Each row was made from one path, in order. Every step used is in the known rows, and no mark comes twice. Write each row's path.
Known rows:
nufoz, tizibug, gonek, zanirir, baruv, kilur: [ 1.11  1.49  1.44  3.76  1.97 -1.01 -3.87  2.39  1.41 -1.77 -0.80  0.02
  2.23 -0.10 -1.81  3.83  2.14  1.47  3.91  1.14 -1.47 -0.60 -0.30 -0.56
 -1.13  1.84 -1.52 -3.66 -0.82 -1.29  0.18 -2.77 -0.54 -1.64 -0.33 -0.61
 -3.76  1.22 -1.87  0.79  4.06 -0.81 -2.18  0.85 -0.88  1.41 -0.64]
gefub, zanirir, teno, baruv, kilur, nufoz: [ 0.19  2.80  0.49  2.63 -5.58  3.15 -2.93  1.05  4.06  1.02  2.36  1.83
  1.90 -0.49  3.00  1.63  4.34 -3.37 -1.19 -0.53 -1.73  0.73 -0.39  4.11
  3.63 -0.05  0.28 -4.10  2.86  0.18  0.20  3.58  1.52 -0.16  0.64  0.59
  1.16  2.45  0.85  0.10  0.49 -3.36 -1.62 -2.30  1.31 -3.66 -1.33]
gonek, zanirir, nufoz, baruv, teno, fola: [-3.22 -4.40 -4.13 -0.28  1.69  2.51  0.06 -3.73 -2.69  1.65  1.65  2.40
  2.58 -1.65  1.89 -2.23  0.70 -0.46 -2.95 -0.86  1.39 -1.37 -3.72  1.38
  1.31 -7.13 -2.05  3.65 -3.51  1.44 -2.40  0.09  1.67  2.11  2.09  2.53
 -1.23 -1.17  2.49 -0.79 -1.84 -1.96  4.00 -1.53 -2.27 -1.59  1.43]
kilur, baruv, gonek, zanirir, nufoz: [ 1.14  1.35  1.00 -2.56  3.09  1.23 -0.54 -1.61  0.61  1.76  2.29  0.09
  1.98  4.04 -2.57 -2.04  2.00 -3.14  0.35  2.85  2.48 -3.10 -1.40  3.32
  2.22 -1.36 -5.81  3.29  1.69  2.34  0.77 -2.09 -3.03 -1.04 -0.22 -0.81
  2.22  1.96  1.95  1.82 -2.43 -3.02  1.19 -3.69  0.44  1.51 -0.20]
gefub, zanirir, nufoz, tizibug: [ 0.50  3.79  0.66  2.37  3.29  0.64  0.05 -3.18  0.93  0.17  4.07 -0.41
 -0.80 -1.81  1.33  2.32  1.70  2.06 -1.71 -2.64  2.41  0.43 -1.16  1.71
 -1.14 -0.92 -0.75 -1.22 -1.96  2.58 -0.25 -1.82  3.54 -0.43 -5.72  1.96
  0.60 -1.30 -0.16  2.93  3.61 -0.78 -0.20 -0.95  0.68 -4.63 -1.00]
gefub, gonek, zanirir, tizibug: [-0.96  0.95  0.09 -0.97  4.13 -0.33 -1.95 -0.50  1.33  2.58 -2.36 -0.03
 -0.83 -0.38 -5.34  2.19  0.73  0.91  0.13  1.69  1.23 -1.04  0.40  1.29
 -1.48  1.78 -0.09 -0.27 -1.72  2.13 -1.80 -1.07 -0.15  0.41  0.36  1.50
  2.33  0.85 -0.95  3.07 -3.60 -0.88 -2.50 -1.30  0.04  2.20 -1.64]
teno, baruv, kilur, nufoz, gonek, zanirir, tizibug: [ 1.44  3.71 -2.26  4.24 -0.09  2.33 -4.34  1.51  3.77 -1.41  0.37  1.37
 -0.91  2.98 -2.13  3.56 -0.36 -3.55  2.54 -0.61 -0.97 -1.83  2.08  0.45
  1.49 -0.35  0.09 -6.05  2.31 -0.13 -0.88  0.44 -0.91 -2.01  2.05 -2.02
 -0.38  2.54 -0.23  1.59 -1.67 -4.17 -0.45 -3.99  0.40 -1.28 -0.43]
fola, tizibug, gonek, zanirir, baruv, kilur, nufoz: [ 2.80  1.17  2.33  2.83  0.64 -0.12 -3.23  1.08  0.79 -1.94 -0.51  0.21
 -1.57  4.17 -1.45 -0.59  0.77  1.05  2.73  2.43 -0.93 -1.46  0.03  0.41
 -1.19  0.43 -2.93 -3.01 -0.30 -3.43 -1.27 -1.26 -5.15 -2.72  1.29 -2.00
 -3.09  1.77 -1.62  3.97  1.01 -1.39 -2.38 -0.47 -0.11  3.89 -2.55]
zanirir, baruv, kilur, nufoz, teno: [ 2.15 -1.42 -0.03  4.41 -6.39  4.93 -4.70  1.51 -0.39 -1.69  0.50  3.10
  1.49  1.01  1.87 -1.88  3.73  1.89  2.31 -1.73 -0.33  1.29 -0.37 -0.65
  2.10 -4.78  1.05 -4.08  2.74 -0.46 -0.60  1.01 -0.64 -1.54  3.13 -3.62
 -4.66  2.18 -1.71  3.04  1.55 -3.40 -1.31  0.80 -0.18 -1.71  0.24]
fola, tizibug, gonek, zanirir, nufoz: [ 1.75  2.46  2.94 -0.07  5.46 -3.53  0.25 -1.78 -1.02 -0.72 -1.18 -1.65
 -2.53  0.32 -0.86 -0.56 -1.43  1.94 -0.42  2.05 -0.08 -3.06  0.11  1.25
 -3.32  0.56 -3.71  0.54 -1.29 -0.89 -1.86 -2.36 -2.35 -0.82 -2.51  0.17
  0.82  0.07  0.10  4.47  0.39  1.80 -0.28 -0.50  0.44  1.42 -3.42]
fola, tizibug, gonek, zanirir, teno, baruv, kilur: [ 2.13  2.03  2.80  1.66 -0.63 -3.60 -2.30  0.67  2.45  0.54 -3.14 -2.37
  1.17 -2.15  0.61  3.15 -0.49 -1.25  1.07  3.09 -4.65 -2.04  0.77  2.95
 -0.48  3.68 -0.19 -2.12  2.17 -1.54 -0.19  0.50 -1.64 -0.40  0.65 -0.47
  1.66  1.89  0.21  0.06  0.74  0.71 -0.86  0.72  1.11  0.78 -1.45]
kilur, baruv, gonek, zanirir: [ 1.63 -0.14 -0.06 -4.81  1.64  1.00  1.17 -0.24  0.17  2.44  1.84 -0.65
  1.12  2.22 -3.44 -0.97  0.51 -1.78  1.61  3.38  1.91 -0.70 -1.66  0.26
  2.35  1.20 -2.67  3.34  1.02  2.15  2.19 -2.21 -3.66  0.06  1.88 -1.19
  1.65  1.54  0.56 -0.99 -3.99 -3.02  0.79 -1.53  0.08  4.46  0.21]
nufoz, tizibug, gonek, zanirir: [-0.58  1.84  0.41 -0.48  3.47 -1.86  1.35  2.38 -0.74 -0.42  0.16 -0.95
 -1.45 -1.75 -1.35  2.41  0.12  2.57  0.66  0.12  0.57  0.88  0.31 -3.44
 -1.70  2.51 -0.64 -0.87 -2.50  0.51  1.21 -2.51  1.36  0.53 -2.32 -0.11
 -0.46 -0.68 -1.27 -1.39  0.85  1.51 -0.96  0.54 -0.81  1.47 -0.73]
zanirir, gonek, tizibug, fola: [ 0.32  1.55  0.66 -0.59  3.87 -1.58 -0.60 -2.66 -1.77  0.87 -0.69 -1.10
 -3.13  2.05  0.40  0.47  0.47  4.94  1.31 -0.30  3.85  1.11  4.83 -2.48
 -0.75  1.07 -0.80 -0.21  3.09  0.55  0.78 -2.92  2.34  3.51 -1.14 -0.66
 -1.32  0.55 -0.56 -1.58  1.93  5.22 -3.14  1.77  1.36  2.54 -1.22]
kilur, baruv, teno, fola, tizibug, gonek, zanirir, nufoz: [-1.78 -2.57  0.65 -4.68  4.26 -1.47  2.62 -2.73 -2.79  1.41  2.33 -0.92
  0.35  0.71  2.37 -3.51 -1.20  0.44 -3.30  1.69  0.37 -0.46 -2.97  0.57
 -2.17 -2.86 -5.27  5.66 -3.55 -1.66 -2.10 -0.82 -2.24  0.65 -0.19 -0.13
  0.03 -1.61  2.09  0.33 -0.28 -1.01  3.18 -0.01 -3.31  3.37  2.21]
gonek, zanirir, teno, baruv, kilur: [ 1.10  1.40  0.93  2.64 -2.82  0.52 -3.84 -0.16  3.29  2.01 -1.89  0.69
  3.68 -3.00  1.09  4.22  3.01 -2.88  0.66  1.94 -3.24 -2.68 -0.69  3.03
  3.32 -0.36 -0.71 -3.60  2.69  1.98 -0.06  1.45  0.16  0.64  1.83  0.01
  0.36  2.34  2.27 -1.17 -0.19 -1.99 -0.76 -1.35  1.43 -0.49 -1.49]
teno, nufoz, gefub, zanirir: [ 0.38 -0.56  0.36 -0.61 -0.25 -0.26  3.76  0.40 -0.49 -0.41  3.13 -0.32
 -2.35 -3.01 -2.15  1.08 -1.08 -0.48  0.72 -1.01  2.54 -1.67 -1.15 -2.45
 -0.35  2.87  1.12  0.22  1.24  0.42  0.37  2.00  0.22  0.47 -1.28  1.12
 -1.63 -1.72  1.01  2.07  1.93  0.14  1.64  1.77  0.80 -1.99 -0.74]
nufoz, tizibug, gonek, zanirir, teno, baruv, kilur: [-0.68  2.95  1.38  3.53 -1.11 -1.68 -2.89  3.55  3.14  0.15 -1.35 -0.90
  3.07 -2.48  0.98  5.11  2.40 -2.00  0.83  0.60 -3.47 -0.47  1.24  1.43
  0.97  3.02 -0.32 -3.64  1.64  0.12  1.49  0.42  2.85 -0.11 -1.22 -0.31
  0.84  1.52  0.37 -3.03  2.74  0.42 -1.02 -0.36  0.25 -2.17  0.92]
fola, tizibug, gonek, zanirir, teno, baruv: [ 0.95  1.92  1.46 -0.55  0.92 -4.79 -0.70  1.39  0.73  1.51 -4.68 -3.71
  0.04 -2.69  1.03  1.32 -1.36 -0.27 -1.19  2.93 -3.74 -1.02  0.23  3.38
 -0.62  5.25 -1.01  0.40  1.02 -0.57 -1.05 -0.40 -0.01 -0.55  0.91 -1.45
  3.46  0.58 -0.04 -1.72 -0.66  2.55  1.65  1.40  0.61 -0.33 -1.83]
teno, gefub, zanirir, nufoz: [ 0.50  2.83  1.62  0.39  0.01  0.00  0.68 -2.67  0.92 -2.33 -0.59  2.43
 -0.33 -3.49 -0.13  0.27  0.00 -0.93 -2.08 -1.16  0.73 -1.29 -1.16  2.81
 -0.99 -1.63 -0.10 -0.44 -0.40  1.83 -0.04  0.11  1.15 -1.75 -1.83  3.78
  1.12  0.10  0.89  5.26 -0.93  1.32 -0.16 -1.98  2.41 -2.40 -3.60]
fola, tizibug, gonek, zanirir, teno: [ 0.87  1.14  1.94 -2.31  1.52 -5.16  1.11  0.62 -0.05  0.96 -3.48 -3.48
 -0.50 -2.96  0.55 -0.22 -0.68  2.55 -1.67  2.60 -2.19  0.08 -0.24  0.75
 -1.27  4.47  0.06  1.23 -1.50 -0.25 -0.49 -1.62 -1.10  1.56 -1.28  0.21
  2.03  0.07 -0.74 -1.87  0.55  1.43 -0.45  1.49 -0.02  1.39 -1.46]
fola, tizibug, gonek, zanirir, nufoz, baruv, teno, gefub: [-1.95 -1.36 -1.24  0.63  1.78 -1.90  0.89  0.47 -2.46 -3.23 -3.16  0.11
 -0.11 -1.88 -2.31 -2.34 -5.76 -0.98 -2.51 -0.26 -1.16 -2.40 -0.98  2.42
 -2.57 -1.91 -1.66  4.58 -0.42 -1.79 -1.96 -0.42 -1.84 -2.46  0.89  2.31
  1.40 -1.05 -0.43  1.40 -2.53  2.02  2.71 -0.19  0.98 -0.24  0.12]
baruv, kilur, nufoz, gefub: [ 1.47 -0.84  0.69  1.25 -3.78  4.48  0.52  1.40  0.13 -2.46  4.27  3.54
 -2.44  2.32 -2.63 -1.99  2.48  0.00  1.79 -1.92  4.33  0.47  1.00 -4.75
  1.33 -3.15 -0.37 -2.60  4.89  0.72  3.79  1.68 -4.08 -1.16 -0.26 -0.39
 -5.99  0.83  0.01  3.26  0.48 -2.25 -0.44 -1.10  2.11  1.49  1.35]
gefub, gonek, zanirir, teno, fola, tizibug: [ 2.27 -2.35  1.50 -2.42  1.79 -2.50  3.18 -4.86  0.55  5.11 -3.09 -2.52
  0.95 -1.04  1.51 -1.04  2.56  2.48 -1.12  2.52  0.67  0.00 -2.13  0.14
 -1.99  2.50  3.91  2.50 -4.16  1.99  0.72  0.33  0.80  1.61 -1.26  2.52
  2.63 -1.15  0.63  0.36 -2.67  2.11 -0.01  1.16 -0.05  1.30  0.46]
kilur, nufoz, teno, baruv, gonek, zanirir, tizibug, fola: [-2.14  1.56 -3.28 -1.29 -3.35  3.07 -3.00  0.38 -0.05  1.07 -0.98  1.07
 -1.63  3.70  1.21 -0.22 -1.53 -3.19 -0.22 -1.64 -2.37  1.93  4.99  1.79
  4.43 -3.64  1.98 -3.09 -0.13  3.48  0.68 -0.51  2.69  1.12  1.60 -3.78
  4.19  0.46  0.20 -3.69 -2.91  1.06  0.16 -2.67 -0.29 -2.58 -1.09]
baruv, teno, gefub, zanirir, gonek: [-1.10 -0.57  1.66 -1.61 -2.81 -0.09  1.48  3.12  0.33 -1.39 -2.46  1.23
 -0.14 -5.50 -0.03  2.54 -3.60 -0.03 -0.27 -1.86 -1.23  4.33 -0.43  0.15
 -1.03 -0.01  5.27  1.62  1.14 -2.02 -0.39  0.98  1.13  0.96  0.11  1.86
  5.07 -0.71  0.11 -1.74 -3.19  1.49 -1.40  1.61  1.77 -1.21 -2.26]
baruv, teno, gefub, zanirir, tizibug: [-4.39  1.22 -1.09 -3.01 -2.13  0.07 -0.69 -0.07  0.71 -1.39 -1.09  1.78
 -0.62 -7.02 -1.27  3.45 -4.43 -0.07 -4.51 -3.35 -0.83  3.00 -0.94  1.59
 -1.37 -1.88  3.79  0.42 -3.20  1.42 -1.57 -0.54  1.50  1.00 -0.15  2.66
  2.94 -1.43 -0.31 -0.56 -2.06 -1.03 -0.12 -0.58  0.71 -0.69 -0.03]
gefub, zanirir, nufoz, teno, baruv: [ 1.03  1.49 -0.53  2.33 -1.54  1.29 -2.50 -0.66 -0.42 -0.07 -0.48  0.47
  1.91 -4.10  2.95  0.82  0.03 -1.13 -0.37 -1.44 -3.19  0.16 -1.59  4.47
  1.01 -1.36 -0.09 -1.44  2.70  1.50 -3.36  2.08  4.00 -0.82  0.00 -1.10
  3.80  0.30 -0.09  3.21 -0.12 -0.53  1.24  0.80  0.88 -7.30 -3.96]
zanirir, teno, nufoz, tizibug, fola: [-1.18  1.26  0.43  1.47 -1.28 -0.23  2.78 -3.21  0.45  3.18  2.97 -1.75
 -1.28 -0.68  5.75  1.52  3.14  2.76 -2.80 -2.80  2.85 -1.79  3.87 -1.66
  1.52 -0.96  2.80 -2.04 -2.54  2.77  3.45 -1.22  6.30  2.13 -3.17  0.80
 -4.56 -1.56  2.32 -4.54  7.63  3.64  1.48  1.20 -1.17 -3.31  5.08]
teno, nufoz, tizibug, gonek: [-1.06  1.87  2.25  1.56  1.45 -1.69  2.41  1.90 -0.75 -0.04  3.00 -1.37
 -3.59 -1.08  0.48  2.51  0.21  2.67  0.32 -1.64  3.88 -1.97  2.59 -3.93
 -3.39  2.15  1.21 -1.04 -1.68 -1.91  2.09 -1.06  3.84 -0.42 -1.86 -1.02
 -3.08 -0.42  0.22  1.14  3.86  3.56  1.26  1.63 -1.37 -1.26  3.80]
nufoz, gefub, zanirir, gonek: [ 1.94 -0.85  1.03 -0.97  0.51 -1.16  2.00  2.89  0.21 -1.59 -0.22 -0.97
 -2.26 -2.83 -3.25  0.39 -1.43  0.77  2.70 -0.27  0.65  4.75  0.47 -0.62
  0.33  4.46  1.84  1.24  5.13 -0.66  0.86  0.49 -0.63  1.00 -1.44  0.85
  2.44 -0.62 -1.12  0.44 -0.03  0.51 -0.30  2.78  1.70 -2.13 -3.57]
teno, baruv, kilur, nufoz: [ 1.63  1.77  1.02  3.46 -3.70  5.08 -2.93  0.02  1.68  0.17  3.34  3.42
 -1.86  2.50  0.62  1.17  2.94 -1.58  1.60 -0.54  2.00 -1.57  1.52 -0.18
  1.59 -3.86 -0.96 -4.70  3.98 -0.33  1.80  1.77 -1.34 -2.44  2.99 -1.81
 -3.52  2.80  0.97  4.06 -1.51 -1.57 -0.15 -2.20  1.61  0.77  0.13]

Which path is each row?
[-4.53 -0.17 -3.70  1.93 -1.61  1.94 -0.46  3.40 -1.27 -2.77 -0.16  1.61
 -1.48  0.04 -2.46 -1.20 -3.34 -0.80 -2.61 -3.80  3.18  3.78  0.22  0.65
  0.32  0.29 -0.14  3.98  3.21 -1.62 -2.05  2.31  3.09  0.87  0.50  0.66
  4.64 -0.55 -1.66 -2.26 -4.17  0.59 -1.49 -0.69  2.40 -2.13  0.35] | kilur, nufoz, baruv, teno, gefub, zanirir, gonek, tizibug
[-2.71 -1.14 -1.49  2.20  1.10  1.66 -0.21 -1.18 -1.39  2.75  1.59 -0.46
  1.39  0.94  3.61  3.67  0.05  1.57 -0.49 -2.06  0.43 -3.32  0.02 -1.68
  0.98 -3.52  0.17 -1.55 -4.98  0.89 -1.56 -2.10  3.08  0.51 -0.49 -1.54
 -4.71 -3.05  2.20 -5.87  5.89  1.27  1.38  1.67 -2.17 -0.39  2.53] | gonek, zanirir, baruv, teno, nufoz, tizibug, fola
[-1.00  0.94 -2.68 -2.16 -1.54  0.34 -3.14 -1.08 -0.13  1.64 -3.15 -0.67
  0.24 -0.27  0.48  2.21 -3.18 -2.05  1.22 -0.44 -4.06  1.26  4.17  2.30
  3.09 -1.55  3.48 -2.22 -0.10  3.79  0.47 -1.89  2.77  1.88  1.88 -2.57
  4.50  0.36 -0.11 -3.81 -1.94  1.93  0.56 -0.34 -0.13 -2.15 -1.57] | nufoz, teno, baruv, gonek, zanirir, tizibug, fola
[ 2.29 -1.86  0.52 -5.78  0.24 -2.17  3.23 -5.35  0.76  4.56  0.71 -3.62
  1.04  0.91  1.91 -2.68  0.82 -0.54 -1.78  3.14  1.19  1.45 -2.11  1.92
  1.79  1.52  0.59  5.39 -2.85  3.01  3.20 -2.08 -1.49  1.89 -0.24 -0.29
  3.27 -0.51  1.94 -2.86 -2.11 -1.18  3.42 -0.53 -0.97  2.51  3.54] | kilur, baruv, gonek, zanirir, teno, fola, tizibug
[ 0.06 -0.76  0.53  3.39 -6.46  1.57 -3.27  5.89 -0.19 -5.62 -4.92  4.37
  2.11 -0.19 -0.79 -1.69  0.86 -1.98  2.50 -0.20 -4.33  0.52  0.27 -1.21
  1.16 -1.95  0.19 -3.76  1.41 -2.04 -0.38  2.07 -0.99 -2.62  3.38 -1.99
 -1.60  2.10 -1.67  1.98 -1.44  0.03 -2.82 -0.59  0.18  0.18 -2.74] | tizibug, gonek, zanirir, baruv, kilur, nufoz, teno, gefub
[ 2.21 -1.01  1.76  1.24  0.36 -0.27 -1.43 -2.09  0.20 -1.13  0.17  0.97
 -1.80  3.84  1.44 -1.56  1.83  1.29  2.03  2.13 -0.24 -0.02 -0.47 -0.82
 -1.57 -1.41 -1.16 -2.45 -3.71 -3.06 -0.05 -0.95 -3.10 -1.23  1.70 -0.90
 -4.08  0.72 -0.27  3.94  0.66 -0.05 -0.64 -0.54 -1.93  4.00 -1.15] | teno, fola, tizibug, gonek, zanirir, baruv, kilur, nufoz
[-2.86  0.36 -0.21 -2.39  0.60 -0.72  0.53  2.06 -0.69 -1.12 -0.34 -0.27
  0.56 -2.32 -2.36  0.96 -3.34 -0.34 -2.09 -1.16  1.88  3.44 -1.29  0.46
 -0.71  2.66 -2.28  5.48  3.83 -0.82 -1.95  0.83  1.02  1.27 -0.27 -0.22
  4.83 -0.63 -0.40 -2.45 -2.54 -0.14 -1.84  1.05  1.79  1.93  0.71] | kilur, baruv, teno, gefub, zanirir, gonek, tizibug
[ 4.52 -0.27 -0.35  1.07 -1.83 -0.31  2.62 -3.55  2.25  0.63  0.77 -0.93
  0.38  2.05  4.30 -1.19  2.15  0.83  0.82 -0.09  0.01  0.38 -1.10 -3.47
  0.43 -0.46  5.11 -2.48 -2.71  0.02  2.11  0.75 -1.07  1.31 -1.73  0.64
 -1.42 -0.03  0.64 -1.12  0.30 -2.44 -0.15 -1.40 -0.45 -0.51  1.96] | baruv, kilur, nufoz, gonek, zanirir, teno, fola, tizibug
[-0.53 -4.45 -0.47 -4.83  0.42 -3.43  2.29  1.14 -3.02 -1.56 -0.90 -2.22
  1.30 -2.94  0.70 -2.13 -3.32  2.62 -0.09 -0.68 -1.40  4.88 -4.00 -0.89
 -3.91  3.78  3.05  4.07 -1.90 -3.51 -1.12 -0.41 -1.93 -0.44  0.40  0.34
 -0.91 -3.21 -2.41 -1.36  2.23  1.47  3.95  5.67 -1.41 -0.74  0.80] | nufoz, gefub, zanirir, baruv, teno, fola, tizibug, gonek
[-2.25 -2.07 -0.53  2.08  2.47  1.95  0.40  0.39 -0.77  4.29  0.04 -0.75
  3.24  3.50  1.08  2.70  1.84  1.13  1.34 -0.85  1.10 -4.12 -0.09 -1.45
 -0.97 -0.52  1.78 -0.34 -3.81 -0.29 -1.46 -0.32  2.93 -1.06 -0.45 -0.15
 -2.65 -2.36  0.82 -3.91  3.56  2.31 -0.64  2.29 -1.47 -0.40  2.77] | gefub, gonek, zanirir, baruv, teno, nufoz, tizibug, fola
[-2.68  0.46 -5.47 -1.83  0.87  3.03 -1.41 -2.03 -0.03  0.86  2.10  1.08
 -2.97  6.09 -2.89 -2.90 -0.77 -1.94 -0.85 -0.35  2.11  0.85  4.48  2.46
  4.57 -2.84 -0.69  0.16 -1.99  2.81  1.99 -2.92  0.14  1.39  2.27  1.16
 -0.02  1.03 -0.82 -2.79 -2.25 -0.99  0.56 -4.20 -1.17  0.59  0.43] | kilur, nufoz, baruv, gonek, zanirir, tizibug, fola
[-2.68 -0.98 -4.23 -3.17  2.96  0.26  2.17 -0.33 -0.55  2.01  2.86 -1.53
  0.46  1.83  0.52  0.68 -3.14 -1.23 -0.97 -0.47 -0.23 -3.09  1.27 -1.81
  1.72 -0.57 -0.84  1.27 -1.99 -0.35 -2.18 -1.08  0.17  1.79  2.25 -0.72
 -2.93 -1.09  1.57 -6.08  2.82 -3.43  2.27 -0.04 -4.19  1.46  4.49] | kilur, baruv, teno, nufoz, gonek, zanirir, tizibug, fola
[-1.81 -4.38 -0.15 -5.05  3.56 -1.74  4.17 -0.65 -3.64 -0.73  2.16 -1.01
  0.15  0.82 -0.43 -5.18 -2.41 -0.81 -2.71  0.79  1.11  0.51 -2.99 -1.28
 -1.68 -1.34 -5.57  6.88 -0.10 -0.86 -0.66  0.36 -3.88 -0.29 -1.17 -0.32
 -1.04 -2.99  1.68 -0.35  0.53 -0.58  4.99  0.97 -2.13  2.30  3.08] | kilur, baruv, teno, fola, tizibug, gonek, zanirir, nufoz, gefub
[-0.35 -0.95 -0.86  1.72  1.26 -4.59  1.78  0.38 -0.54  1.11 -1.56 -4.05
 -1.46 -2.06 -0.55 -1.07 -2.10  0.11 -1.63  2.32 -0.87 -3.92  0.50  2.56
 -0.11  4.77 -0.87  3.18 -1.04 -2.01 -1.51  0.31  1.24  0.89  1.52  0.75
  0.42  0.03  0.18 -0.92  1.65  1.28  2.70  1.64 -1.57 -1.56  1.65] | fola, tizibug, gonek, zanirir, teno, nufoz, baruv
[ 2.14 -2.38  1.66 -0.42 -4.53  0.97  2.00 -1.55 -2.17 -1.74  2.23  1.14
 -3.55  0.24  4.37 -3.41  0.05  3.73  1.28 -1.58  0.10  3.84  1.58 -5.45
 -2.63 -3.61  4.94 -1.95 -1.67 -2.72  2.37  1.55 -0.09  1.21  0.05 -1.50
 -2.72 -0.02 -1.48  3.71  0.19  1.16 -0.86  1.87 -1.82  0.87  1.98] | baruv, kilur, nufoz, teno, fola, tizibug, gonek
[ 2.67 -0.58  1.50  2.45 -0.06 -0.32 -1.60  3.19 -0.04 -4.02 -0.67  0.13
 -1.65  4.31 -4.26 -2.25 -0.39 -0.17  3.43  1.51 -0.24 -0.49  0.08 -1.32
 -0.75  1.94 -3.40 -1.67  3.06 -2.66  0.23 -0.16 -6.84 -3.65  0.29 -2.18
 -4.25  0.38 -1.97  3.45  1.78 -1.05 -0.61  0.56  1.12  2.93 -1.70] | fola, tizibug, gonek, zanirir, baruv, kilur, nufoz, gefub
[ 0.24 -1.58  0.97  1.44 -3.32  2.95  0.44  4.25  2.49  0.44 -0.30  2.28
  3.00  3.49 -3.96 -2.28  5.77 -2.88  1.26  0.65  1.27 -0.77 -0.42 -1.86
  2.45  1.37  0.02 -1.03  4.65  1.42  2.29  4.54 -2.93 -0.48 -1.57  1.62
 -0.28  1.32  0.13  0.12 -1.61 -2.55 -3.58 -2.01  2.39 -0.04  0.35] | baruv, kilur, nufoz, gefub, gonek, zanirir, teno
[-1.59  1.80 -3.67 -3.37  3.45 -0.49  2.62 -1.87 -1.58 -2.32  1.31 -0.03
  4.38  2.08  0.99 -2.55 -2.10 -0.76 -2.08 -2.47  1.26 -1.26 -1.45 -0.94
 -0.84  1.24 -2.22  3.56  2.12  0.58 -1.23 -0.21  1.07 -0.46 -1.99  2.44
 -0.67 -1.04 -1.08 -3.43  1.95  0.25 -0.30 -0.21  1.13 -0.66  1.83] | kilur, baruv, teno, gefub, zanirir, nufoz, gonek, tizibug, fola
[-1.21 -4.03 -0.38 -7.01  2.79 -1.69  4.26 -1.40 -3.24  2.09  1.83 -1.62
 -0.57 -1.04  1.55 -2.41 -2.63  1.72 -1.97  2.31 -0.26  1.98 -3.23 -2.62
 -2.04 -0.34 -2.05  5.73 -4.10 -1.87 -0.67 -0.93 -2.87  1.66  1.95 -0.53
 -0.43 -2.00  0.62 -2.45 -1.87 -0.97  2.76  2.08 -3.66  6.31  2.60] | kilur, baruv, teno, fola, tizibug, gonek, zanirir
[-0.17  0.95 -0.75 -0.50 -1.20 -2.07  1.19 -0.81 -1.94 -2.63 -4.25 -0.13
 -1.34 -3.44  1.34  0.55 -3.36  2.69  0.85 -2.54 -1.70  4.56  3.53 -2.04
 -0.21  1.94  4.09 -0.17  2.31  1.37 -0.21  0.36  5.53  3.59 -2.11  0.71
  3.87 -1.28 -1.99 -2.32  0.18  6.07 -4.58  3.05  2.30 -1.67 -4.13] | nufoz, teno, gefub, zanirir, gonek, tizibug, fola
[ 2.48 -0.18  1.62  5.47 -0.72  2.90 -4.26  0.57  1.32  1.10 -2.74  2.09
  4.80  0.45 -1.10  1.90  2.77 -3.22  4.10  1.23 -3.26 -4.37 -0.66  2.59
  0.04 -2.29 -0.11 -3.08  4.78  0.65 -2.50  4.07  0.76 -2.22  0.71 -0.49
  2.94  2.36  0.53  5.80 -2.77 -0.86 -2.90 -0.73  1.95 -3.36 -3.09] | gefub, gonek, zanirir, nufoz, teno, baruv, kilur
[-2.79 -4.56 -3.86 -2.74  0.57  0.98  3.31 -0.07 -3.88  0.44  1.96  0.28
 -2.64  1.41  1.33 -4.62 -2.64  1.29 -2.51 -0.33  1.09  2.25 -1.70 -2.32
 -0.91 -2.70  0.16  4.28 -4.70 -2.73 -0.85  0.49 -0.92  1.27  2.79  0.39
 -0.73 -1.94 -0.64 -2.27 -3.44 -0.26  3.10  0.39 -3.00  2.17  2.29] | kilur, nufoz, baruv, teno, fola, tizibug, gonek, zanirir
[ 2.18 -3.43  1.48  0.34 -2.23  1.20  3.21 -1.87  1.62  1.56  0.32  0.36
  0.08  3.56 -0.86 -3.23  3.80 -0.85  0.44  0.59  2.16  0.60 -0.79 -2.77
  0.01  0.33  2.79  0.31  0.31  1.38  3.24  3.84 -2.67  0.09 -2.80  2.08
 -0.46 -1.16  0.87  1.63 -1.38 -0.29 -1.11 -0.82  1.48  1.00  2.13] | baruv, kilur, nufoz, gefub, gonek, zanirir, teno, fola, tizibug
[-0.13  3.16  1.43  4.12 -3.18  1.13 -1.90  3.82  2.56 -5.40  0.58  2.62
  0.04  0.93 -0.80  1.17  1.59 -0.97  1.29 -2.28 -0.43  2.46  0.71  0.37
 -1.20  1.60  1.00 -4.12 -0.53 -2.52  2.15  0.15  1.04 -4.47 -1.12  1.23
 -2.43  0.95 -2.80  2.88  2.71  0.47 -2.54 -0.93  0.73 -1.66 -0.38] | teno, gefub, zanirir, baruv, kilur, nufoz, tizibug, gonek
